Below are the code and all the weights of a small trained network. Each question names an input and a class and asks about switching units off, where a switched-off unit gives its printed mean instead of its output.

import numpy as np


def w(rows, s, z=0):
    codes = np.array(rows[::2]) - 128.0
    scale = np.full(codes.shape[1], s)
    scale[-1] = z or s
    return codes * scale


def f(y):
    return y / 2 * (1 + np.tanh(0.7978845608 * (y + 0.044715 * y**3)))


def log_softmax(a):
    a = a - a.max(-1, keepdims=True)
    return a - np.log(np.exp(a).sum(-1, keepdims=True))


def net(x, mask):
    res = np.array(x, float).reshape(1, 8) / 4 @ E
    y = f(res @ A[0][:, :-1].T + A[0][:, -1])
    res = res + np.where(mask, y, B[0][:, -1]) @ B[0][:, :-1]
    return log_softmax(res[-1] @ U[:, :-1].T + U[:, -1])


A, B = {}, {}
E = w([
[119,133,99,176,237,133,86,13,141,110,65],'x0',
[128,128,127,128,128,128,130,128,129,128,128],'x1',
[147,198,104,235,75,129,85,160,67,61,94],'x2',
[51,239,103,83,152,135,144,143,115,149,119],'x3',
[129,128,128,127,127,128,128,127,128,127,128],'x4',
[142,172,230,171,169,140,78,170,187,157,170],'x5',
[88,114,45,164,109,130,143,164,253,110,104],'x6',
[172,175,129,72,61,136,51,59,175,79,150],'x7',
],0.0059)
A[0] = w([
[114,110,67,151,102,131,135,153,216,126,114,75],'n1',
[139,167,108,193,111,132,106,124,97,99,118,71],'n2',
[104,86,119,176,193,133,178,190,81,157,118,3],'n3',
[126,123,145,102,88,125,135,171,124,131,136,110],'n4',
[116,99,83,100,107,125,146,98,88,115,117,84],'n5',
[130,123,141,121,104,127,134,148,122,124,129,72],'n6',
[159,171,133,66,57,134,77,58,173,103,138,3],'n7',
[138,159,114,194,84,124,105,150,76,94,125,53],'n8',
[144,131,156,110,136,128,125,106,81,134,134,91],'n9',
[152,153,209,169,161,127,107,147,176,139,156,85],'n10',
[118,99,142,52,169,131,139,110,158,133,144,58],'n11',
[176,9,148,171,93,121,115,102,130,105,126,80],'n12',
[78,223,92,68,152,122,146,134,111,131,116,69],'n13',
[128,132,135,93,96,123,138,177,121,125,140,91],'n14',
[145,129,171,105,140,125,119,106,41,135,127,91],'n15',
[124,100,70,109,111,131,147,103,88,130,129,83],'n16',
[130,133,114,174,233,131,110,24,134,115,94,28],'n17',
[123,108,134,106,139,133,139,116,153,146,136,71],'n18',
[115,160,166,132,151,135,118,147,149,147,132,87],'n19',
[134,126,166,97,136,134,118,104,76,131,134,91],'n20',
[131,133,140,111,82,136,149,163,121,134,143,58],'n21',
[125,80,138,51,162,121,138,117,153,145,134,62],'n22',
[136,105,67,103,107,126,149,106,85,120,112,99],'n23',
[141,127,162,108,134,135,119,112,71,132,126,101],'n24',
[113,126,89,139,142,130,126,144,185,117,107,89],'n25',
[140,112,148,102,82,131,140,187,123,130,133,70],'n26',
],0.014,0.0038)
B[0] = w([
[134,136,102,154,115,113,146,121,228,70,196,207],'n1',
[130,121,147,111,99,137,178,127,168,211,96,178],'n2',
[131,133,149,163,189,79,222,108,28,62,115,197],'n3',
[123,129,116,120,82,124,93,119,82,143,155,169],'n4',
[129,126,182,108,115,135,76,132,139,84,87,171],'n5',
[108,122,122,129,118,122,122,111,120,142,147,132],'n6',
[118,119,151,175,197,79,224,133,12,66,112,207],'n7',
[133,124,158,121,96,130,200,121,173,217,79,184],'n8',
[125,140,105,145,112,127,144,132,170,103,157,158],'n9',
[122,123,182,84,136,141,50,124,155,60,47,194],'n10',
[134,124,149,128,94,132,185,127,159,208,80,180],'n11',
[118,143,53,116,252,192,89,135,122,185,133,207],'n12',
[139,112,61,125,246,194,78,131,128,185,133,216],'n13',
[124,124,124,119,85,127,88,115,90,145,164,167],'n14',
[127,125,83,149,128,121,142,132,222,73,175,192],'n15',
[137,117,181,112,116,128,77,130,139,91,93,168],'n16',
[121,125,113,104,23,111,82,138,28,158,203,255],'n17',
[127,152,135,147,111,139,151,135,139,150,112,142],'n18',
[140,110,141,118,144,146,91,122,142,103,93,153],'n19',
[135,128,104,151,114,117,139,126,191,110,166,167],'n20',
[128,124,114,109,85,114,101,129,90,141,156,161],'n21',
[134,141,151,136,84,131,183,130,159,206,73,184],'n22',
[123,140,194,106,123,129,60,131,149,85,86,178],'n23',
[122,136,104,145,125,117,142,141,187,100,163,166],'n24',
[135,133,111,133,103,118,134,137,183,93,171,173],'n25',
[127,132,109,125,75,121,93,122,63,150,165,177],'n26',
],0.023,0.0095)
U = w([
[107,115,103,95,34,96,78,125,48,164,207,173],'0',
[142,131,169,130,85,132,223,128,187,237,60,2],'1',
[132,142,73,180,121,92,151,146,240,48,208,64],'2',
[115,113,159,189,208,54,214,110,35,62,109,120],'3',
[129,106,225,70,143,145,31,135,156,52,50,233],'4',
[125,116,40,114,253,214,86,143,120,185,132,195],'5',
],0.0066,0.00084)

Each question gives the input, the list of numbers given to net, and the class t.
The units are the neurons (one row each of A and B). Each row of codes is followed by its name. A weight is (code - 128) times the scale printed after its matrix; where a second scale follows, it is the last column's (A, B and U).
mask holds one flag per neuron, in row order. A switched-off neuron (its flag False) gives its mean, the last column of its row in B, instead of its output. The means were averaged over made-up inputs and are rounded, as every weight is.
A unit's drop is (log p(t) with every unit on - log p(t) with that unit switched off) / (log p(t) with every unit on - log p(t) with every unit switched off).
The circuit of an input: a set's keep is (log p(t) with only the set's units on - log p(t) with every unit switched off) / (log p(t) with every unit on - log p(t) with every unit switched off). Starting from the 12 units with the biggest drops (on a tie, the unit counted first), units are removed one at a time, each time the one whose removal leaves the highest keep (on an exact tie, the one counted first), for as long as the keep stays at least 0.8.
units of the circuit, in order: the units of the circuit, biggest drop first
most important unit: the unit with the biggest drop
top k neurons: the k neurons with the biggest drops, biggest first
drop when u is switched off: that unit's drop, to one decimal
input [-6,-6,0,-1,1,-6,7,-2], class 2: units of the circuit, in order -> [n1]
input [7,-6,-3,3,-3,6,-8,3], class 2: top 3 neurons -> [n15, n20, n24]
input [4,-2,-7,3,-4,-1,2,-7], class 1: top 3 neurons -> [n22, n11, n7]
input [-1,-6,6,-4,-7,8,-3,-8], class 3: top 2 neurons -> [n3, n23]
input [7,5,-5,-6,0,-8,8,-4], class 2: top 3 neurons -> [n1, n25, n10]
input [-5,-4,-6,1,-5,1,0,-6], class 1: top 2 neurons -> [n17, n22]
input [-2,4,1,-6,6,-7,-3,5], class 4: top 4 neurons -> [n23, n5, n13, n16]
input [-2,5,-2,-4,4,6,4,5], class 4: top 2 neurons -> [n10, n3]
input [6,0,-7,0,2,-5,-5,-1], class 1: top 2 neurons -> [n22, n11]
input [-7,1,4,1,5,8,-7,-3], class 4: top 4 neurons -> [n10, n17, n19, n1]
input [6,7,7,1,6,3,2,-4], class 1: top 3 neurons -> [n2, n8, n26]
input [2,0,4,4,4,8,-3,7], class 4: top 2 neurons -> [n10, n3]
input [3,-6,4,-6,1,-3,-6,-4], class 2: top 2 neurons -> [n15, n13]
input [-2,1,-6,2,5,5,-5,3], class 1: most important unit -> n11
input [-4,0,-6,-1,-4,-5,-8,-3], class 2: drop when n24 is switched off -> 0.1
input [8,0,4,6,-2,6,3,6], class 0: drop when n17 is switched off -> 4.8
input [8,-2,-5,-3,-1,4,-4,-6], class 0: drop when n17 is switched off -> 4.6
